
[[ 395 -184  191 -151  -39  165  -43  107 -128  -53    1  172 -372 -165
   -27  -63  -23  106  139]
 [ -62 -193  178  -81 -150 -159   25   46  -20   69  182  114   96   17
    36  -42   -7  108  312]
 [ -41  115 -119   42  124  -14  -35   13  -17  128   28  -72  -88   71
   -64 -111  -67 -185 -114]
 [ 281 -246  100    0 -284   66   31  149  -56 -162 -193   35  147 -204
    38  -32   45  158   16]
 [ 223 -215 -206 -101  111  116  244 -150 -138 -486 -254  170 -164   37
    56  193  -34   35 -123]
 [  69   19   81   14 -174 -136 -223  205   -4  184   63 -119  211 -158
  -119 -299   41   -3   54]
 [ -98  -41 -127   57  -57   47  178  -12 -172  -85 -118 -148   23   18
    79  138  -77  -71 -194]
 [-307   74 -132   54  -33  -68  181  -44 -136  -75  -77 -173  181   61
    39   39  -63  -48 -172]
 [ -43   31 -125   72   14  -46   13  -55   28   58   16   78  128   68
   -47 -206  -41 -182  -61]
 [-224  153  -32  -46  144  -61   72  -71  -61   16   76   39  -62   98
   -65 -151  -65  -51    7]
 [ 124   -8   87  -55  -79  -29 -130  211  -94   57  -26 -174  -45 -161
   -72  -89    8   80    2]
 [ -49  -22  117   45  -71   96   96   64  -45  146   19   -3 -120   13
    67    2  -81  -22   16]
 [ 140 -255 -124  -70   29 -175   83  -70  169 -361 -151  245  273  104
    -6   -9   84  120  141]
 [-186 -114   12    0  -58 -187   99   40   49  -16    9  -73  201  110
    71  104   -6   90  119]
 [  95 -187   -3 -164    1  -44  161 -105  -72 -401  -91  276   45   -3
   -10  -35   30  176  137]
 [-136  -68    4 -145   99 -114  139   28 -119 -204  -42 -116 -101   64
    37  216  -27  187   68]
 [ -11 -130  -51  -86    0 -135  111  -27    9 -289 -113   79  173   37
    -3   13   37  147   74]
 [ 170 -167 -173   64 -131  -30   38  -51   21 -168 -135  139  290  -23
   -14 -139   22 -107  -85]
 [  19 -116  164   -1 -134   71   93   21  -50  107   84  157  -73  -12
    62  -72  -62    3  138]
 [  93   84   20   -1   60    7 -112  212   -1   88  -98 -222 -129  -70
   -68  -37  -15   29  -93]
 [ -60  -57 -122   59 -169  -74   60   62 -120  -94 -137 -197  274  -71
    20   10   -6  -20 -163]
 [  71   43   24   23  141  147   59   53   23   84  -61   12 -308   67
    17   16  -83  -58  -58]
 [-100  -75   95 -135 -132  -63  113  -80 -217 -153   93  167   74  -79
   -19 -161  -22   96  143]
 [ 142  -47   66 -155  -19  -23  -85  124 -225  -31   50 -104 -197 -152
   -72  -39  -20   72   38]
 [ 173 -194  -90  196  -94   19   85  -66  334  -18 -151  362  332  137
    49 -195   23 -138   35]
 [ -14 -130   19 -118   16 -175   32   19   13 -155    7   56   81   43
   -16   15   30  146  176]
 [ 220 -116  -32   62  -24  133   89   79   56 -118 -243   21  -45  -21
    46   54  -10   26 -108]
 [ 181 -295  113 -119  -58  -63   51   -2   19  -97   70  256  -52   29
    39   20    3  114  289]
 [-273  -25  153  -51 -102 -280  -45   77   24  201  247  -24  212   59
   -19 -135   -8   69  294]
 [  19  -34 -147  -87  153   10  161 -131  -76 -300 -120  141  -77   77
   -22    5  -30    4  -58]
 [-219   37  -41  -90   73 -118  135  -22 -110 -166  -39  -81   33   59
    -3   56  -27  103    4]
 [ -72  -87   64   75  -37  -58   61    8  155  159   70  134   78  137
    56  -66  -39  -48  144]
 [-116  129   36   36  -92 -101 -132  212  -84  213   29 -318   94 -102
   -72 -125  -19  -23  -80]
 [  23  -33  -40  -47  -41   30   47   81 -236  -44  -50 -192 -117  -86
    11   90  -58   -8 -125]
 [   8   98  109  -44  -36  -92 -213  183  -82  276  169 -145  -62 -102
  -127 -240  -20  -45   71]
 [  99  -75  122  -53 -197  -81 -117  216 -112   45   -2 -161   91 -193
   -49 -101   25  117   57]
 [ -54   30   17   38  215   26   53    2  156  194   70   83 -258  222
    30   21  -89 -103   77]
 [-158  -41  -74    7  147 -126  111   35  109  -28  -60 -109  -10  206
    66  203  -35   47   28]
 [ -13    7 -136  100  -43  -57  -14  -32   53   76   -2   60  209   50
   -46 -223  -23 -197  -75]
 [-218  147  -40  -23  104  -40   33  -40 -136  138  142  -52 -116   75
   -48 -113  -99 -141  -35]
 [ 287 -248  -43 -164  -90   79   95   58 -324 -363 -174  -72 -172 -189
    29  200  -14  144  -80]
 [  68  -52  -56   81 -167  -25    7  194  -12  -96 -261 -264  241 -120
    15   43   33   86 -179]
 [  81 -236 -117 -150   43  -53  256 -111  -75 -568 -252  159   83   32
    48  173   35  229   22]
 [-127  110  -24  -29   84  -28  -11  -21 -128  164  164  -20 -143   47
   -61 -140  -92 -150   -5]
 [ 145 -239 -160  -37  -27 -113  146 -100  126 -471 -260  257  348   51
     0  -36   87  130   40]
 [-200  156  -99  -71  324  -17  158  -81    2 -148  -78    2 -211  186
   -29   47  -64   26  -60]
 [ -41 -116  -10   90 -381 -148  -39   32  -61   72   52   34  535 -135
   -30 -315   32  -87   31]
 [ -23 -100   51   26   18  -76   37   14  154  118   76  148   29  147
    35  -51  -29  -33  174]
 [  30  -92 -238  -24  197 -128  139  -82  171 -392 -265   99  171  172
    -9   74   50   79  -50]
 [ 102  -62  -16  -11 -131  -28  -26  193 -121  -95 -174 -262   85 -158
   -10   52   19  105 -120]
 [  37  -74  225  -42 -294   23  -18  245 -226   66  -16 -221   10 -247
    24   -7  -16  168   30]
 [  50  -44  123  -32 -278 -147 -196  186 -121  148  118  -98  240 -219
  -102 -293   35   31  106]
 [-106    9 -231  -61  243   14  263 -115  -91 -387 -249  -57 -113  143
    38  228  -52   51 -195]
 [ 156  -47 -109 -131  254   99   81  -92 -127 -156   -9  137 -417   82
   -33   57  -82  -65  -25]
 [ -84  -55  -79  -60   13  -91  165 -110   -2 -309 -120  172  208   55
   -19  -93   23   91   25]
 [-232  -64  151   64 -180  -30  152   34  -25  187  100   -1  101   64
   118   13  -75    5  121]
 [  32  -61  -47  125   78   77  128  -22  202   57  -97  146  -33  183
    74    8  -49 -103  -13]
 [  18  121   38   83   98   74  -49  129  110  226  -29  -72 -163   52
   -32 -102  -55  -88  -61]
 [  78   64   54   31   64   93  -25  163   21  109  -97 -133 -209  -19
   -10    2  -50    9  -78]
 [ -62 -132  131  101 -216  -44   64   -9  114  197  121  230  237   60
    60 -205  -30  -73  191]
 [ -73 -113 -131  -78   -5   25  284 -114 -229 -394 -187   -3   17    9
    77  175  -46   88 -126]
 [ -67 -171  252   -9 -290 -151  -34  103    6  231  230  107  213  -47
    30 -174    1   62  325]
 [ 255 -176   76   57 -243    5  -56  146   93  -40 -144   83  248 -147
   -14 -178   60   73   43]
 [ -93  -99    3  -80   73 -177   57   23   54  -77   29    5   34  125
    13   86    1  108  161]
 [-142  -37  255   -6 -236   89  109  136 -243  207  104 -135 -127 -119
   101   46 -106   70   62]
 [-208   55 -107  -11   98 -124  144  -90   64 -198 -109   66  203  130
   -27  -82    7   44  -20]
 [  22 -196   53 -270   34  -58  170   -2 -275 -381  -45  -12 -201  -51
    40  242  -17  281  125]
 [-274  135 -133   -5  168  -14  218  -76  -72 -174 -145 -103  -23  129
    18   83  -63   16 -164]
 [ -29   85   95   65  -82  -68 -120  216   69  215  -11 -176  104  -62
   -55 -163    3   17   -1]
 [-102   98 -104 -128  317   29  179  -88  -81 -261 -120   16 -295  136
   -24  107  -64   69  -79]
 [ -71  -33 -234   38   59  -58  173 -146   24 -273 -178  110  230  118
     1  -50   -3  -63 -127]
 [ -91  -46 -247    9   81   -6  291 -124  -12 -466 -343   21  192  103
    53  131    0   75 -208]]

[  -8   88  313  251   14 -149 -179 -159 -134  313  -46  111 -242 -164
  474  173 -143  350 -123  -96 -170 -113  137  334   21  120 -110   24
   71] -> 35
[-110  -62  -34 -102  -69   31  125  -45   40 -265  -10  -71  359   66
  110   -9  354 -212  133 -109  110 -149    8  121  -31   15   20  -87
  -17] -> 34
[ 432  203 -390 -463    2  101  124  310  -71 -248  198   94 -137  244
 -687  -39 -567  -31 -215 -209   38   94  160  169    7  -93 -170   -3
 -419] -> 7
[ 364  211 -554 -599   34  131  331  336 -106 -310  265  185 -105  251
 -741 -164 -491  -54 -168 -151    0  146  191  127   -8  -47 -139   66
 -372] -> 67
[ 145   96  -15  -40 -372  325   60    4  212 -105  140 -341  112   71
  210  106  256   52 -153 -173   30 -308   97   42 -349 -101  -59   24
   42] -> 30
[ -39  125  171  248    6 -162  -54 -136 -157  338  243  110 -301 -402
  528   22   12  459 -230  148 -205   -3  263  407 -172   25 -119  116
  332] -> 56
[-135   74 -186   15  -65  135  112   90   28 -142   96  -69  140  104
  -81   40  201  -77  122   46  218  134  -62  148   31  -81 -157  -91
  -20] -> 37
[-102   15 -193   33  -13  244  123  110  -11 -184   46  -74 -125   45
  -60  157  265 -140  197  317  110   82 -126   49  -78 -160   24  118
   -9] -> 71
[ 395  -27 -138 -361  126 -183   10  131 -103 -373   97   71   54  -36
 -419  -32 -343 -162 -160 -129   24  -76  236  209  -26  -99   92    7
 -286] -> 5
[   1  -44  346  312  -12 -130  166 -219  -18  223 -209   52 -171 -294
  630  209 -186  567  -60 -142 -107 -152  367  -35    6  237  142  240
  197] -> 0
[  18   27  478  305  -17 -187 -212 -231  -69  310 -234   67 -129 -113
  579  253 -222  379 -100 -311 -140 -238  173  242   93  214  -57  -10
   12] -> 22
[ 570   88 -386 -420   12  120  225  337   27 -410  107  -29 -128  145
 -755   62 -649    5 -200 -149  155   91  275  -64  -27 -168   44  132
 -420] -> 49
[-108 -123    2   90   31  -45   57   -4   45 -286 -106 -108  305  -12
    6  126  225 -180  218    7  295   27  -10   55  103  -68   63  -89
  -51] -> 47
[  55  191   -8   27  -56  -57  116  -36 -100  228  238  120 -201 -189
  273  -52 -152  439 -251  -72 -153    8  295  295 -125   86 -182   83
  170] -> 58
[  91   57    0   -5  -30  -88  310  -68  -39   64  105   93  -86 -243
  279  -32 -177  445 -178 -114 -102  -50  421   61 -107  141   37  197
  175] -> 53
[ -91 -178  117   63   62  -49  -82  -40   27 -332 -277 -100  311  104
   -2  216  216 -347  291  -62  251 -104 -128   60  164  -41  122 -126
 -201] -> 51
[ 179  102 -134 -212   77  -49   96   85 -147  -69  101  177 -156    8
 -164  -13 -288   82 -112  -75  -89   12  172  223    5   32  -51   69
 -152] -> 63
[-219   49  -91   86  -65  194  169   39   53  -86 -165  -28  142  259
    7  157  129  -42  264 -106  225   90 -133   -5  198   71 -129  -75
 -124] -> 15
[  -6   79 -123  -61 -263  157  200   11  162 -152  225 -229  304   -5
  149  -54  301   59  -97 -152  139 -104  159  106 -220  -57 -122  -65
  130] -> 45
[ -92  168  225  174   23 -213 -208 -159 -224  389  214  194 -225 -253
  514  -21   23  327 -212    2 -268  -69  133  585  -81   97 -247  -43
  215] -> 68
[ -81 -241   14  162  173  -75  -18   25  -11 -400 -176 -118  134 -130
  -74  249  247 -309  323  318  318   79  -77    5   96 -203  245   36
  -54] -> 17
[  97  -25  -54  -60 -223  256  232  -26  127 -193  126 -236    1 -116
  268   83  337   55  -57   92  -47 -276  177  -60 -394  -98  174  231
  169] -> 29
[ 192  166   29  116   -7  -27 -143   63 -109  173  180   29 -372 -163
   52  142 -285  301 -238   85  -74   56  159  324  -98 -105 -160   71
   10] -> 41
[ 199   17  139   38   74 -179 -120  -24 -110    8   31   61 -150 -177
   88  117 -243  154 -155  -44  -59  -74  201  268  -26  -26    7   42
  -53] -> 54
[ -25  186  293  386  -81   12 -103 -119  -75  480  -41   69 -424 -140
  540  253 -233  587 -153  -75 -159  -28  148  235    3  136 -193  108
  137] -> 60
[-114  -15  -95   84  -49   -4  126   36   82 -215   35 -126  329    2
  -18   42  180  -44  114  -61  330  123   48   95   80  -67  -92 -138
   16] -> 19
[  -4   54  331  407   27  -87 -119 -135 -106  347  -92   62 -421 -277
  524  292 -184  482  -85   88 -128  -35  168  188  -14   67  -13  176
  157] -> 42
[ 138  154  -81 -115  -40 -123  112   -3 -101   79  333  101  -68 -219
  129 -139 -127  303 -302  -84 -125  -14  340  348 -171   25 -146   39
  138] -> 57
[-239    4 -103   46  -31  200  231   19   26 -124 -171    7  111  216
   55  137  211  -76  304  -19  160   49 -118  -40  151   81  -30    6
  -86] -> 11
[ 149 -101   -9  -41 -159   84   -7   -9  124 -349  190 -330  202 -196
  128   72  411 -177  -71  130  101 -257  132  112 -372 -261  158   48
  123] -> 38
[-380  -67  -50  103  144 -194   72    9  -15 -243 -235   83  596  231
 -154   32  128 -257  400 -251  490  280 -153  167  537  115 -198 -392
 -209] -> 39
[ -25  -95 -136   27   18   52   71   64    5 -320  145 -154   69 -172
  -36   82  351 -194  109  340  178   34   16  109 -168 -248  123   73
   97] -> 48
[  86   32   16  143   68    8  227    1  -90   93  -34  106 -393 -225
  189  174 -267  427  -38  146  -74   69  275  -29  -36   52  112  322
   97] -> 4
